Below are the code and all the weights of a small trained network. Each question names an input and a class and asks about switching units off, where a switched-off unit gives its printed mean instead of its output.

import numpy as np


def w(rows, s, z=0):
    codes = np.array(rows[::2]) - 128.0
    scale = np.full(codes.shape[1], s)
    scale[-1] = z or s
    return codes * scale


def f(y):
    return np.maximum(y, 0)


def log_softmax(a):
    a = a - a.max(-1, keepdims=True)
    return a - np.log(np.exp(a).sum(-1, keepdims=True))


def net(x, mask):
    res = np.array(x, float).reshape(1, 6) / 4 @ E
    y = f(res @ A[0][:, :-1].T + A[0][:, -1])
    res = res + np.where(mask, y, B[0][:, -1]) @ B[0][:, :-1]
    return log_softmax(res[-1] @ U[:, :-1].T + U[:, -1])


A, B = {}, {}
E = w([
[52,81,87,166],'x0',
[127,128,127,127],'x1',
[128,129,127,128],'x2',
[66,150,254,74],'x3',
[214,37,182,198],'x4',
[118,202,148,220],'x5',
],0.0075)
A[0] = w([
[31,142,79,137,137],'n1',
[177,167,156,116,174],'n2',
[125,110,123,114,105],'n3',
[185,102,113,10,93],'n4',
[171,139,33,159,92],'n5',
[97,135,187,114,101],'n6',
[154,97,140,145,184],'n7',
[238,166,144,68,52],'n8',
[200,175,150,84,159],'n9',
[153,93,67,120,137],'n10',
[88,128,196,112,104],'n11',
[105,101,223,114,89],'n12',
[109,100,143,146,111],'n13',
[186,173,132,92,200],'n14',
[153,80,157,141,96],'n15',
[82,53,93,96,132],'n16',
[128,32,119,19,106],'n17',
[186,104,148,162,84],'n18',
[129,147,143,192,123],'n19',
[152,203,115,65,137],'n20',
[103,117,180,99,92],'n21',
[109,158,83,98,92],'n22',
[156,100,60,153,97],'n23',
[126,71,153,148,99],'n24',
[115,72,166,162,96],'n25',
[110,254,173,243,98],'n26',
[81,150,147,193,139],'n27',
[184,74,185,204,124],'n28',
[156,153,135,140,111],'n29',
[105,150,121,123,190],'n30',
[116,129,148,130,109],'n31',
[118,202,83,78,94],'n32',
[155,143,134,125,254],'n33',
[89,65,227,141,122],'n34',
[212,179,79,126,117],'n35',
[88,139,200,116,102],'n36',
[147,165,112,177,126],'n37',
[174,187,147,144,109],'n38',
[47,53,111,187,205],'n39',
],0.011,0.0091)
B[0] = w([
[165,162,98,81,197],'n1',
[112,140,131,79,196],'n2',
[133,115,131,132,131],'n3',
[138,69,144,150,181],'n4',
[93,132,116,183,186],'n5',
[105,129,104,151,167],'n6',
[139,178,165,122,187],'n7',
[106,53,59,71,162],'n8',
[104,76,83,62,200],'n9',
[94,134,152,158,178],'n10',
[103,136,110,163,174],'n11',
[108,133,105,157,173],'n12',
[130,127,112,117,138],'n13',
[95,131,145,63,218],'n14',
[160,146,91,128,151],'n15',
[129,78,139,106,168],'n16',
[159,70,151,190,187],'n17',
[154,147,94,113,158],'n18',
[133,89,152,133,165],'n19',
[163,156,102,105,203],'n20',
[98,128,119,148,157],'n21',
[166,138,109,149,158],'n22',
[95,128,108,152,171],'n23',
[158,138,87,115,148],'n24',
[154,131,96,115,151],'n25',
[158,26,127,168,221],'n26',
[131,89,141,121,180],'n27',
[178,175,84,127,202],'n28',
[126,106,106,116,141],'n29',
[128,170,174,129,198],'n30',
[123,123,123,139,135],'n31',
[187,152,78,145,186],'n32',
[100,219,243,138,255],'n33',
[109,145,130,126,186],'n34',
[73,125,118,127,180],'n35',
[101,128,96,150,178],'n36',
[119,94,155,130,166],'n37',
[122,75,99,99,160],'n38',
[78,92,113,4,219],'n39',
],0.029,0.0093)
U = w([
[2,176,25,170,100],'0',
[210,30,153,112,122],'1',
[124,171,147,46,254],'2',
[108,138,107,10,33],'3',
[227,207,47,76,107],'4',
[122,172,170,56,222],'5',
[179,214,224,143,62],'6',
[211,212,189,229,68],'7',
],0.0065,0.0081)

Each question gives the input, the list of numbers given to net, and the class t.
The units are the neurons (one row each of A and B). Each row of codes is followed by its name. A weight is (code - 128) times the scale printed after its matrix; where a second scale follows, it is the last column's (A, B and U).
mask holds one flag per neuron, in row order. A switched-off neuron (its flag False) gives its mean, the last column of its row in B, instead of its output. The means were averaged over made-up inputs and are rounded, as every weight is.
A unit's drop is (log p(t) with every unit on - log p(t) with that unit switched off) / (log p(t) with every unit on - log p(t) with every unit switched off).
The circuit of an input: a set's keep is (log p(t) with only the set's units on - log p(t) with every unit switched off) / (log p(t) with every unit on - log p(t) with every unit switched off). Starting from the 12 units with the biggest drops (on a tie, the unit counted first), units are removed one at a time, each time the one whose removal leaves the highest keep (on an exact tie, the one counted first), for as long as the keep stays at least 0.8.
units of the circuit, in order: the units of the circuit, biggest drop first
top k neurons: the k neurons with the biggest drops, biggest first
drop of u: that unit's drop, to one decimal
input [6,-6,-7,-7,-1,8], class 1: units of the circuit, in order -> [n26]
input [-8,2,7,5,-7,5], class 3: units of the circuit, in order -> [n9 n38]
input [1,2,4,5,-7,-3], class 4: units of the circuit, in order -> [n32 n1 n20]
input [-7,4,-5,1,8,8], class 1: top 3 neurons -> [n26 n19 n39]
input [8,8,3,-2,4,6], class 3: top 3 neurons -> [n39 n17 n4]
input [-8,0,7,1,8,2], class 3: top 3 neurons -> [n8 n9 n14]
input [6,-5,6,-7,7,5], class 0: top 3 neurons -> [n5 n23 n39]
input [-6,-3,-5,-2,5,5], class 3: top 2 neurons -> [n9 n8]
input [-6,5,2,-6,-6,-6], class 0: top 2 neurons -> [n35 n5]
input [5,5,-5,-3,0,6], class 1: top 2 neurons -> [n26 n14]
input [8,5,-5,2,5,1], class 3: top 2 neurons -> [n39 n33]
input [-8,0,-1,3,8,-2], class 3: top 2 neurons -> [n8 n9]
input [6,0,-6,-2,-3,-6], class 1: top 4 neurons -> [n17 n16 n14 n33]
input [6,-6,8,-8,4,1], class 0: top neuron -> [n5]
input [-5,0,-6,3,-7,-2], class 4: units of the circuit, in order -> [n32 n20]
input [-6,6,1,6,3,-3], class 0: top 2 neurons -> [n12 n39]
input [3,-2,7,-1,-8,1], class 4: top 2 neurons -> [n32 n1]
input [6,-6,-5,2,-3,-6], class 1: top 2 neurons -> [n17 n16]
input [-3,-5,-1,-4,8,4], class 4: drop of n18 -> 0.2
input [0,-7,-3,-5,7,4], class 4: units of the circuit, in order -> [n28]
input [2,6,6,2,7,-3], class 4: drop of n15 -> 0.1
input [7,-3,0,1,1,4], class 3: drop of n2 -> -0.1
input [6,-2,2,-4,-4,-8], class 1: drop of n17 -> 0.7
